Each row is followed by its group and then its class within the group.
.34	-.04	.37	.22	.09	-.05	-.13	.09	.30	-.56	.26	.51	.20	-.01	-.22	-.08	.04	-.25	.53	-.18	.28	-.26	-.13	.05	-.34	.06	-.14	-.08	.12	.22 => K:Hs
.16	.12	.18	-.02	-.17	-.05	.12	.08	.36	.17	.15	.08	-.04	-.04	-.10	-.05	-.03	.03	-.14	.11	.11	-.02	-.05	-.28	.10	.29	-.22	-.23	-.06	-.09 => D:tp
.22	.04	.21	.00	.34	-.20	.53	.10	.38	-.27	-.10	-.39	-.32	-.03	-.08	.19	.01	-.23	.07	-.24	.01	.04	.28	-.66	-.34	.04	-.03	-.12	-.04	.17 => T:zm
.21	.05	.20	.06	.17	.06	.11	.00	.42	.04	-.07	.08	.36	.10	-.10	-.02	-.02	-.13	.15	-.16	-.10	-.01	-.12	-.04	.07	-.06	-.26	-.16	.05	.10 => V:ml
.04	.14	.14	.08	-.01	.11	-.03	.02	.27	-.02	.15	.15	.34	.11	-.14	.04	.05	.03	.04	-.19	.07	.05	-.14	-.03	.12	-.15	-.11	-.26	.25	.13 => V:ml
-.01	.04	.12	-.01	-.06	.00	.25	-.01	.56	.05	-.18	-.21	-.06	-.01	-.11	.00	.00	.03	-.07	-.14	.11	.05	.00	-.48	-.06	-.23	-.25	-.29	-.24	.20 => D:tp
-.08	-.02	.22	-.02	.09	-.07	.07	.15	.28	.10	.05	-.07	.24	.07	-.15	.09	-.09	.09	-.08	-.07	.06	.07	.03	-.45	-.03	.00	-.04	-.31	.12	.13 => V:ml
-.45	-.09	-.11	-.07	.27	.14	.23	.08	-.63	.14	-.26	-.29	-.19	.18	.34	-.02	-.16	.28	-.25	.11	-.19	.24	.17	-.39	-.05	-.15	.37	.30	-.01	-.03 => T:Bf
.27	.00	.17	.03	.32	.15	.18	.18	.17	-.11	.20	-.29	-.14	.05	-.22	.22	.00	-.19	-.28	-.12	.09	-.09	.31	-.80	-.32	.06	-.07	-.24	-.05	.24 => K:mc
-.01	-.01	.02	.01	.25	-.05	.27	.17	.06	-.12	.10	-.40	-.14	.04	-.10	.09	.03	-.11	-.09	-.23	.08	.08	.24	-.51	.47	-.07	.20	-.11	.00	-.09 => K:mc
-.10	-.12	.01	-.14	.15	.40	.13	.13	-.01	.19	.02	-.01	.22	.06	.00	.08	-.06	.23	-.28	-.18	.11	.02	-.04	-.53	-.24	-.22	.08	-.14	.13	.14 => V:rp
-.08	-.06	.21	.03	.19	-.05	.32	-.02	.12	-.26	.03	.04	-.14	.19	-.19	.18	-.06	-.25	.20	-.19	-.10	.04	.14	-.08	-.15	.15	-.02	-.03	.13	.13 => T:zm
.13	.10	.15	.01	.01	-.05	-.03	-.05	.43	.10	.16	-.15	.08	-.02	-.08	-.22	-.01	.07	.01	-.14	.10	.24	-.12	-.27	-.17	-.12	-.22	-.25	.04	.13 => D:fp
-.07	.16	.23	-.04	.21	.05	.31	.01	.44	-.02	.04	-.06	.06	.06	-.17	.23	.01	-.05	-.15	-.32	-.01	.11	-.12	-.66	-.16	-.21	-.07	-.26	.14	.20 => V:rp
.26	.01	.19	.19	.33	-.06	.16	-.01	.37	-.17	.11	-.03	.28	.06	-.29	.06	-.11	-.08	.12	-.49	.19	.02	-.14	-.44	-.06	-.10	-.10	-.26	.22	.26 => V:rp
.06	.19	.14	-.10	.00	-.08	.24	.08	.34	.27	.13	-.71	-.05	.05	-.13	.00	-.01	.05	-.35	-.15	.07	.19	.06	-.72	-.04	-.15	-.08	-.10	-.06	.16 => D:fp
.23	-.02	.14	.24	.36	.09	.15	.07	.18	-.32	.05	.25	.09	-.08	-.12	.20	-.04	-.25	.30	-.31	.06	-.19	.11	.10	-.08	.14	-.03	.01	.23	.07 => T:Bf
.00	.01	.19	.16	.20	.04	-.05	.19	-.15	.05	.19	-.09	-.04	-.04	.14	-.02	.09	.00	-.12	-.07	.19	-.13	.26	-.64	-.29	-.13	.12	-.06	.04	.16 => K:Hs
.17	.15	.31	-.14	-.16	.05	.10	-.07	.44	.00	.12	.06	.21	.10	-.06	-.01	-.08	.01	.07	-.19	.12	-.01	-.10	-.24	.08	-.07	-.13	-.18	.11	.22 => V:ml
-.07	-.09	-.05	.08	.28	.05	.19	-.01	-.17	-.09	-.08	-.08	-.11	-.03	.01	.04	-.11	.00	-.01	-.09	-.12	.25	.05	-.08	-.04	.12	.13	.13	-.05	-.14 => T:zm
